Here is a tiny trained network, its code and every weight. The questions are about switching its units off for an input and a class, where a switched-off unit gives its printed mean instead of its output.

import numpy as np


def w(rows, s, z=0):
    codes = np.array(rows[::2]) - 128.0
    scale = np.full(codes.shape[1], s)
    scale[-1] = z or s
    return codes * scale


def norm(h):
    return h / np.sqrt((h * h).mean(-1, keepdims=True) + 1e-5)


def f(y):
    return np.maximum(y, 0)


def log_softmax(a):
    a = a - a.max(-1, keepdims=True)
    return a - np.log(np.exp(a).sum(-1, keepdims=True))


def net(x, mask):
    res = np.array(x, float).reshape(1, 6) / 4 @ E
    u = 0
    for l in range(3):
        y = f(norm(res) @ A[l][:, :-1].T + A[l][:, -1])
        res = res + np.where(mask[u : u + 6], y, B[l][:, -1]) @ B[l][:, :-1]
        u += 6
    return log_softmax(norm(res)[-1] @ U[:, :-1].T + U[:, -1])


A, B = {}, {}
E = w([
[84,124,187,137,171,40,126],'x0',
[83,85,112,109,138,155,1],'x1',
[168,131,108,127,76,161,117],'x2',
[185,246,49,26,69,126,54],'x3',
[112,143,45,105,158,224,160],'x4',
[140,6,151,5,186,41,147],'x5',
],0.0073)
A[0] = w([
[151,37,1,115,97,191,109,5],'0.n0',
[43,128,77,117,172,103,113,183],'0.n1',
[82,61,91,157,123,122,46,111],'0.n2',
[202,147,166,48,97,151,63,82],'0.n3',
[72,107,48,144,211,143,49,139],'0.n4',
[79,21,194,165,42,74,88,139],'0.n5',
],0.0075,0.0025)
B[0] = w([
[140,183,141,110,151,68,92,240],'0.n0',
[94,157,253,192,128,8,3,210],'0.n1',
[139,136,216,89,5,186,203,225],'0.n2',
[172,153,17,139,90,137,76,234],'0.n3',
[228,176,226,152,168,212,186,248],'0.n4',
[157,132,68,155,156,253,68,255],'0.n5',
],0.0052,0.004)
A[1] = w([
[168,160,158,107,96,88,255,5],'1.n0',
[125,83,80,66,166,131,124,11],'1.n1',
[118,54,101,31,130,62,157,117],'1.n2',
[83,87,122,48,161,84,109,77],'1.n3',
[120,64,146,37,124,104,127,114],'1.n4',
[85,180,196,122,183,31,134,146],'1.n5',
],0.0094,0.0029)
B[1] = w([
[146,13,194,137,18,254,254,238],'1.n0',
[76,233,125,123,231,177,137,189],'1.n1',
[34,225,112,105,19,92,101,248],'1.n2',
[125,229,154,231,74,116,118,212],'1.n3',
[139,221,96,189,6,142,142,246],'1.n4',
[238,171,138,93,161,90,176,255],'1.n5',
],0.0072,0.003)
A[2] = w([
[182,92,65,97,85,174,174,167],'2.n0',
[149,143,121,117,159,112,217,65],'2.n1',
[65,129,158,107,148,148,33,69],'2.n2',
[85,49,171,132,181,180,156,139],'2.n3',
[123,96,165,69,133,132,62,3],'2.n4',
[106,2,124,178,156,120,161,91],'2.n5',
],0.0093,0.0035)
B[2] = w([
[166,85,146,67,149,100,88,254],'2.n0',
[195,106,156,52,110,212,111,173],'2.n1',
[138,25,182,85,38,255,160,183],'2.n2',
[110,113,91,149,201,58,67,217],'2.n3',
[105,139,189,153,118,163,183,146],'2.n4',
[86,54,87,170,142,74,20,189],'2.n5',
],0.009,0.0051)
U = w([
[159,56,254,83,49,223,207,32],'0',
[51,189,150,175,46,142,186,223],'1',
[225,116,201,105,157,133,118,43],'2',
[237,115,161,127,162,112,126,62],'3',
[100,93,20,136,140,59,106,254],'4',
],0.0069,0.0013)

Each question gives the input, the list of numbers given to net, and the class t.
The units are the neurons (one row each of A and B). Each row of codes is followed by its name. A weight is (code - 128) times the scale printed after its matrix; where a second scale follows, it is the last column's (A, B and U).
mask holds one flag per neuron, layer by layer. A switched-off neuron (its flag False) gives its mean, the last column of its row in B, instead of its output. The means were averaged over made-up inputs and are rounded, as every weight is.
A unit's drop is (log p(t) with every unit on - log p(t) with that unit switched off) / (log p(t) with every unit on - log p(t) with every unit switched off).
The circuit of an input: a set's keep is (log p(t) with only the set's units on - log p(t) with every unit switched off) / (log p(t) with every unit on - log p(t) with every unit switched off). Starting from the 12 units with the biggest drops (on a tie, the unit counted first), units are removed one at a time, each time the one whose removal leaves the highest keep (on an exact tie, the one counted first), for as long as the keep stays at least 0.8.
circuit, biggest first: the units of the circuit, biggest drop first
unit that matters most: the unit with the biggest drop
top k neurons: the k neurons with the biggest drops, biggest first
top k neurons in layer l: the k neurons of layer l with the biggest drops, biggest first
drop when u is switched off: that unit's drop, to one decimal
input [7,3,-4,-2,3,-6], class 3: circuit, biggest first	(1.n5 0.n1)
input [4,4,-3,-8,-8,-2], class 4: unit that matters most	2.n5
input [3,-2,0,-6,0,2], class 4: circuit, biggest first	(2.n5 2.n3)
input [7,-3,-8,6,6,8], class 1: circuit, biggest first	(1.n2 1.n3)
input [2,7,2,7,-7,-3], class 0: circuit, biggest first	(2.n2 2.n3)
input [3,8,0,-3,-3,7], class 0: top 2 neurons in layer 0	(0.n5 0.n4)
input [7,4,5,-8,-2,2], class 4: top 3 neurons	(2.n5 2.n3 0.n5)
input [-1,4,-1,-6,7,1], class 4: top 2 neurons	(2.n3 2.n5)
input [-1,-6,2,-7,-5,0], class 4: top 2 neurons	(2.n5 0.n5)
input [5,3,-5,-2,-8,7], class 1: top 3 neurons	(1.n2 1.n4 1.n3)
input [6,8,-5,5,-4,2], class 0: top 4 neurons	(2.n2 0.n5 0.n2 2.n3)
input [6,-8,-1,-2,-3,-8], class 0: top 2 neurons	(1.n0 2.n1)
input [3,2,-3,-4,7,6], class 1: top 2 neurons	(1.n3 1.n2)
input [0,6,0,2,5,7], class 1: unit that matters most	1.n4
input [3,3,1,-4,4,6], class 1: top 2 neurons in layer 1	(1.n4 1.n3)
input [4,0,1,1,-5,4], class 1: top 3 neurons in layer 1	(1.n2 1.n4 1.n3)
input [4,8,7,4,3,2], class 0: top 2 neurons in layer 2	(2.n2 2.n4)
input [5,4,6,4,2,8], class 1: drop when 2.n3 is switched off	0.0
input [-3,-8,-8,2,1,0], class 0: drop when 1.n0 is switched off	0.5
input [-8,1,2,-4,7,2], class 3: drop when 2.n2 is switched off	0.1
input [-7,4,6,3,1,8], class 1: drop when 0.n5 is switched off	0.2
input [6,-8,4,6,1,4], class 0: unit that matters most	1.n0
